Here is a tiny trained network, its code and every weight. The questions are about switching its units off for an input and a class, where a switched-off unit gives its printed mean instead of its output.

import numpy as np


def w(rows, s, z=0):
    codes = np.array(rows[::2]) - 128.0
    scale = np.full(codes.shape[1], s)
    scale[-1] = z or s
    return codes * scale


def f(y):
    return y / 2 * (1 + np.tanh(0.7978845608 * (y + 0.044715 * y**3)))


def log_softmax(a):
    a = a - a.max(-1, keepdims=True)
    return a - np.log(np.exp(a).sum(-1, keepdims=True))


def net(x, mask):
    res = np.array(x, float).reshape(1, 5) / 4 @ E
    y = f(res @ A[0][:, :-1].T + A[0][:, -1])
    res = res + np.where(mask, y, B[0][:, -1]) @ B[0][:, :-1]
    return log_softmax(res[-1] @ U[:, :-1].T + U[:, -1])


A, B = {}, {}
E = w([
[255,240,95,231],'x0',
[118,125,124,135],'x1',
[55,247,96,36],'x2',
[118,129,128,129],'x3',
[134,128,127,127],'x4',
],0.0055)
A[0] = w([
[179,18,127,184,75],'n1',
[104,191,93,67,16],'n2',
[137,117,145,79,2],'n3',
[134,111,198,174,40],'n4',
[131,24,240,2,68],'n5',
[45,45,55,79,85],'n6',
],0.0089,0.0054)
B[0] = w([
[9,230,72,43,198],'n1',
[62,192,52,94,141],'n2',
[86,153,83,169,97],'n3',
[86,158,58,101,112],'n4',
[209,220,112,147,255],'n5',
[176,143,126,189,225],'n6',
],0.012,0.0043)
U = w([
[44,201,53,69,53],'0',
[170,126,144,112,254],'1',
[138,161,208,125,238],'2',
[235,180,79,203,24],'3',
[143,131,160,115,222],'4',
[100,87,250,131,5],'5',
],0.014,0.0088)

Each question gives the input, the list of numbers given to net, and the class t.
The units are the neurons (one row each of A and B). Each row of codes is followed by its name. A weight is (code - 128) times the scale printed after its matrix; where a second scale follows, it is the last column's (A, B and U).
mask holds one flag per neuron, in row order. A switched-off neuron (its flag False) gives its mean, the last column of its row in B, instead of its output. The means were averaged over made-up inputs and are rounded, as every weight is.
A unit's drop is (log p(t) with every unit on - log p(t) with that unit switched off) / (log p(t) with every unit on - log p(t) with every unit switched off).
The circuit of an input: a set's keep is (log p(t) with only the set's units on - log p(t) with every unit switched off) / (log p(t) with every unit on - log p(t) with every unit switched off). Starting from all 6 units, units are removed one at a time, each time the one whose removal leaves the highest keep (on an exact tie, the one counted first), for as long as the keep stays at least 0.8.
units of the circuit, in order: the units of the circuit, biggest drop first
most important unit: the unit with the biggest drop
top k neurons: the k neurons with the biggest drops, biggest first
drop of u: that unit's drop, to one decimal
input [5,-4,-4,-6,2], class 2: units of the circuit, in order : n5, n6
input [-7,1,6,7,-5], class 2: units of the circuit, in order : n6
input [5,-7,-3,-1,1], class 4: units of the circuit, in order : n5, n6
input [6,3,2,-8,-8], class 1: units of the circuit, in order : n5, n6
input [-7,3,-3,3,0], class 3: top 2 neurons : n5, n6
input [5,-8,-3,-8,0], class 2: top 2 neurons : n5, n6
input [6,-1,-1,8,-3], class 2: top 2 neurons : n5, n6
input [-7,-5,-8,3,4], class 0: top 2 neurons : n1, n4
input [7,5,8,-1,6], class 0: top 3 neurons : n2, n6, n5
input [-5,-5,-6,0,0], class 0: top 2 neurons : n1, n4
input [6,8,-3,2,-8], class 1: top 2 neurons : n5, n6
input [-8,-1,-6,6,3], class 3: drop of n2 : 0.0
input [8,0,1,-5,-8], class 1: drop of n1 : -0.2
input [7,-4,8,-7,4], class 0: most important unit : n2
input [5,-8,0,-6,-4], class 4: drop of n6 : 0.4
